Below is a small trained network, with its code and all its weights. Each question gives an input and a target symbol and asks what happens when units are switched off, that is, made to give their printed mean instead of their output.

import numpy as np


def w(rows, s, z=0):
    codes = np.array(rows[::2]) - 128.0
    scale = np.full(codes.shape[1], s)
    scale[-1] = z or s
    return codes * scale


def norm(h):
    return h / np.sqrt((h * h).mean(-1, keepdims=True) + 1e-5)


def f(y):
    return np.maximum(y, 0)


def softmax(a):
    e = np.exp(a - a.max(-1, keepdims=True))
    return e / e.sum(-1, keepdims=True)


def log_softmax(a):
    a = a - a.max(-1, keepdims=True)
    return a - np.log(np.exp(a).sum(-1, keepdims=True))


def net(x, mask):
    ids = ['Παγδεζημξστφ'.index(c) for c in x.split()]
    T = len(ids)
    res = E[ids] + P[:T]
    r = norm(res)
    for j in range(2):
        rows = slice(2 * j, 2 * j + 2)
        q, k, v = (r @ M[0][rows].T for M in (Q, K, V))
        z = softmax(np.where(np.tri(T) > 0, q @ k.T / 2**0.5, -1e9)) @ v
        o = O[0][rows]
        res = res + np.where(mask[j], z, o[:, -1]) @ o[:, :-1]
    y = f(norm(res) @ A[0][:, :-1].T + A[0][:, -1])
    res = res + np.where(mask[2:6], y, B[0][:, -1]) @ B[0][:, :-1]
    return log_softmax(norm(res)[-1] @ U[:, :-1].T + U[:, -1])


Q, K, V, O, A, B = {}, {}, {}, {}, {}, {}
E = w([
[87,64,127,52,133,137],'Π',
[181,119,131,124,128,82],'α',
[161,111,121,171,147,140],'γ',
[131,162,137,122,160,148],'δ',
[95,2,30,69,112,176],'ε',
[187,160,113,144,95,113],'ζ',
[127,159,150,150,145,150],'η',
[142,101,135,160,117,62],'μ',
[121,157,158,165,129,150],'ξ',
[124,110,170,147,194,104],'σ',
[80,113,133,109,171,74],'τ',
[83,140,146,107,88,60],'φ',
],0.023)
P = w([
[97,26,163,69,2,249],'0',
[57,43,46,165,100,151],'1',
[69,75,55,209,138,146],'2',
[112,102,81,210,154,138],'3',
[166,151,157,192,180,137],'4',
[166,180,159,191,190,127],'5',
[186,218,162,206,204,131],'6',
],0.0062)
Q[0] = w([
[172,182,142,99,66,168],'H1',
[205,144,135,154,141,7],'H1',
[87,57,147,147,167,140],'H2',
[55,130,111,94,108,252],'H2',
],0.018)
K[0] = w([
[173,69,58,138,141,179],'H1',
[139,238,133,233,186,7],'H1',
[63,115,190,63,130,122],'H2',
[135,20,140,43,59,254],'H2',
],0.014)
V[0] = w([
[193,177,38,98,61,123],'H1',
[53,217,157,158,62,94],'H1',
[127,110,142,252,89,221],'H2',
[119,163,82,69,179,180],'H2',
],0.018)
O[0] = w([
[127,200,69,87,85,82,20],'H1',
[125,102,202,207,5,97,54],'H1',
[254,110,153,179,117,115,255],'H2',
[150,110,124,62,71,205,75],'H2',
],0.012,0.0072)
A[0] = w([
[85,163,248,104,18,82,4],'N1',
[170,216,172,127,122,238,84],'N2',
[11,119,169,101,136,167,15],'N3',
[176,120,62,201,90,90,254],'N4',
],0.017,0.0026)
B[0] = w([
[94,7,162,23,94,120,185],'N1',
[17,184,108,169,134,142,217],'N2',
[201,219,178,164,80,91,210],'N3',
[67,147,74,117,63,149,255],'N4',
],0.018,0.0094)
U = w([
[141,200,174,56,133,162,153],'Π',
[99,156,92,109,200,10,170],'α',
[227,172,55,200,170,128,103],'γ',
[34,129,117,154,98,254,41],'δ',
[112,67,40,86,154,182,205],'ε',
[130,202,44,114,28,83,98],'ζ',
[174,115,124,222,69,174,79],'η',
[63,96,88,244,154,8,31],'μ',
[175,109,126,199,92,118,119],'ξ',
[118,59,174,182,221,141,162],'σ',
[144,213,219,174,123,73,121],'τ',
[32,69,169,117,96,97,254],'φ',
],0.009,0.0036)

Each question gives the input, a string of symbols that net reads in full, and the target symbol t.
The units are the heads (2 rows each of Q, K, V and O) and the neurons (one row each of A and B). Each row of codes is followed by its name. A weight is (code - 128) times the scale printed after its matrix; where a second scale follows, it is the last column's (O, A, B and U).
mask holds one flag per unit, heads first, then neurons. A switched-off unit (its flag False) gives its mean, the last column of its rows in O or B, instead of its output. The means were averaged over made-up inputs and are rounded, as every weight is.
A unit's drop is (log p(t) with every unit on - log p(t) with that unit switched off) / (log p(t) with every unit on - log p(t) with every unit switched off).
The circuit of an input: a set's keep is (log p(t) with only the set's units on - log p(t) with every unit switched off) / (log p(t) with every unit on - log p(t) with every unit switched off). Starting from all 6 units, units are removed one at a time, each time the one whose removal leaves the highest keep (on an exact tie, the one counted first), for as long as the keep stays at least 0.8.
circuit, biggest first: the units of the circuit, biggest drop first
most important unit: the unit with the biggest drop
k most important neurons: the k neurons with the biggest drops, biggest first
which heads matter: for each layer, one digit per head in row order, 1 if its drop is at least 0.15 and else 0, layers parted by /
drop when u is switched off: that unit's drop, to one decimal
input α φ δ ε φ η τ, target φ: which heads matter => 10
input φ γ η, target φ: most important unit => H1
input η δ σ γ, target σ: which heads matter => 10
input φ γ δ ζ η φ, target φ: which heads matter => 10
input φ η ε δ μ η γ, target μ: 2 most important neurons => [N3 N4]
input σ μ δ ξ, target σ: which heads matter => 10
input σ τ δ γ, target τ: which heads matter => 01
input δ ξ η δ γ φ γ, target φ: circuit, biggest first => [H1 N1]
input α ζ ζ φ ξ, target ζ: which heads matter => 10
input δ σ ζ Π, target Π: circuit, biggest first => [H2 N3 N4]
input δ δ γ, target δ: circuit, biggest first => [H2 N2]
input σ σ δ, target σ: which heads matter => 10
input γ ξ δ, target γ: which heads matter => 11
input Π δ η δ ε δ, target δ: circuit, biggest first => [N2 H2]
input α δ ξ, target α: circuit, biggest first => [H1 H2]
input φ ξ ε ζ ξ α η, target ζ: most important neuron => [N4]
input α η δ γ γ, target δ: circuit, biggest first => [N2 H2 N3]
input η η δ, target η: circuit, biggest first => [H2 N4]
input δ τ φ δ γ, target φ: circuit, biggest first => [H1 N1 H2]
input τ δ α δ, target τ: circuit, biggest first => [N3 H2 N4]
input Π σ δ, target Π: most important unit => H2
input σ δ η, target σ: drop when N2 is switched off => 0.0
input ζ ζ γ, target ζ: drop when N4 is switched off => 0.2
input σ δ δ σ γ γ, target σ: drop when N3 is switched off => 0.1
